Below are the code and all the weights of a small trained network. Each question names an input and a class and asks about switching units off, where a switched-off unit gives its printed mean instead of its output.

import numpy as np


def w(rows, s, z=0):
    codes = np.array(rows[::2]) - 128.0
    scale = np.full(codes.shape[1], s)
    scale[-1] = z or s
    return codes * scale


def norm(h):
    return h / np.sqrt((h * h).mean(-1, keepdims=True) + 1e-5)


def f(y):
    return np.maximum(y, 0)


def log_softmax(a):
    a = a - a.max(-1, keepdims=True)
    return a - np.log(np.exp(a).sum(-1, keepdims=True))


def net(x, mask):
    res = np.array(x, float).reshape(1, 7) / 4 @ E
    u = 0
    for l in range(2):
        y = f(norm(res) @ A[l][:, :-1].T + A[l][:, -1])
        res = res + np.where(mask[u : u + 7], y, B[l][:, -1]) @ B[l][:, :-1]
        u += 7
    return log_softmax(norm(res)[-1] @ U[:, :-1].T + U[:, -1])


A, B = {}, {}
E = w([
[126,129,131,129],'x0',
[150,152,90,220],'x1',
[130,133,121,125],'x2',
[110,221,254,134],'x3',
[125,132,129,129],'x4',
[136,144,116,120],'x5',
[210,106,133,137],'x6',
],0.0022)
A[0] = w([
[245,87,149,132,178],'L0N1',
[75,156,93,113,133],'L0N2',
[128,180,91,235,28],'L0N3',
[70,67,147,134,246],'L0N4',
[108,176,85,129,33],'L0N5',
[122,255,142,180,247],'L0N6',
[135,98,156,100,29],'L0N7',
],0.0063,0.0014)
B[0] = w([
[122,213,125,134,217],'L0N1',
[187,187,156,147,167],'L0N2',
[161,1,129,46,195],'L0N3',
[148,206,113,136,189],'L0N4',
[163,152,155,115,142],'L0N5',
[108,113,127,173,252],'L0N6',
[86,133,125,98,146],'L0N7',
],0.0052,0.004)
A[1] = w([
[62,127,166,3,160],'L1N1',
[156,159,191,152,37],'L1N2',
[56,114,34,132,1],'L1N3',
[176,88,101,215,173],'L1N4',
[108,223,88,110,124],'L1N5',
[82,195,97,187,146],'L1N6',
[131,146,19,135,126],'L1N7',
],0.0065,0.00093)
B[1] = w([
[121,60,44,167,228],'L1N1',
[89,170,118,136,212],'L1N2',
[105,200,140,195,180],'L1N3',
[131,119,82,81,227],'L1N4',
[214,85,95,96,253],'L1N5',
[183,105,217,107,216],'L1N6',
[61,163,253,142,242],'L1N7',
],0.006,0.0033)
U = w([
[25,253,228,199,218],'0',
[132,27,73,99,251],'1',
[198,165,214,101,108],'2',
],0.0059,0.00012)

Each question gives the input, the list of numbers given to net, and the class t.
The units are the neurons (one row each of A and B). Each row of codes is followed by its name. A weight is (code - 128) times the scale printed after its matrix; where a second scale follows, it is the last column's (A, B and U).
mask holds one flag per neuron, layer by layer. A switched-off neuron (its flag False) gives its mean, the last column of its row in B, instead of its output. The means were averaged over made-up inputs and are rounded, as every weight is.
A unit's drop is (log p(t) with every unit on - log p(t) with that unit switched off) / (log p(t) with every unit on - log p(t) with every unit switched off).
The circuit of an input: a set's keep is (log p(t) with only the set's units on - log p(t) with every unit switched off) / (log p(t) with every unit on - log p(t) with every unit switched off). Starting from the 12 units with the biggest drops (on a tie, the unit counted first), units are removed one at a time, each time the one whose removal leaves the highest keep (on an exact tie, the one counted first), for as long as the keep stays at least 0.8.
units of the circuit, in order: the units of the circuit, biggest drop first
top k neurons: the k neurons with the biggest drops, biggest first
k most important neurons of layer l: the k neurons of layer l with the biggest drops, biggest first
drop of u: that unit's drop, to one decimal
input [-7,-1,-3,4,3,6,-8], class 2: units of the circuit, in order => L1N5, L1N7
input [-6,-7,-2,1,-4,3,5], class 1: units of the circuit, in order => L1N1
input [5,-3,-1,-3,2,2,-4], class 2: top 3 neurons => L0N3, L0N4, L1N5
input [3,-1,1,-6,2,-3,-7], class 2: 3 most important neurons of layer 1 => L1N5, L1N6, L1N2
input [3,-4,-1,3,8,5,-4], class 1: top 2 neurons => L1N5, L1N7
input [0,0,3,4,4,-6,-7], class 2: units of the circuit, in order => L1N6, L1N7
input [2,0,4,5,8,7,-8], class 2: top 4 neurons => L1N6, L1N5, L1N7, L1N3
input [8,-2,-7,-4,-2,5,-1], class 0: top 2 neurons => L1N7, L0N1
input [1,-6,-2,-7,6,4,2], class 0: top 3 neurons => L1N7, L0N3, L1N3
input [3,-3,-2,-3,1,-1,1], class 0: units of the circuit, in order => L0N3, L1N3
input [-1,2,6,2,-5,-2,-5], class 2: 4 most important neurons of layer 1 => L1N6, L1N7, L1N3, L1N4
input [2,-8,-1,6,5,-6,5], class 1: top 2 neurons => L1N1, L1N7
input [3,7,7,3,-2,-7,-7], class 1: 2 most important neurons of layer 0 => L0N3, L0N1
input [-7,8,8,7,-4,-7,1], class 1: units of the circuit, in order => L0N3, L1N7, L1N4, L0N6
input [8,6,4,0,5,-8,-3], class 1: units of the circuit, in order => L0N3
input [0,3,7,-3,2,-4,-4], class 2: top 4 neurons => L0N2, L0N6, L0N5, L1N1
input [0,5,-3,-5,-4,-2,1], class 0: top 3 neurons => L1N5, L1N7, L1N3
input [-8,-8,-5,5,1,3,6], class 1: 3 most important neurons of layer 0 => L0N2, L0N4, L0N7
input [1,-2,-4,-3,-5,6,3], class 0: 3 most important neurons of layer 1 => L1N7, L1N1, L1N4
input [2,4,-5,-7,-1,-2,-2], class 0: units of the circuit, in order => L1N7
input [1,7,-2,-8,-1,7,-8], class 0: drop of L1N5 => 0.0
input [7,0,-3,-6,-1,-5,1], class 0: drop of L1N3 => 0.1
input [7,8,-4,2,-4,5,2], class 1: drop of L0N3 => 1.1
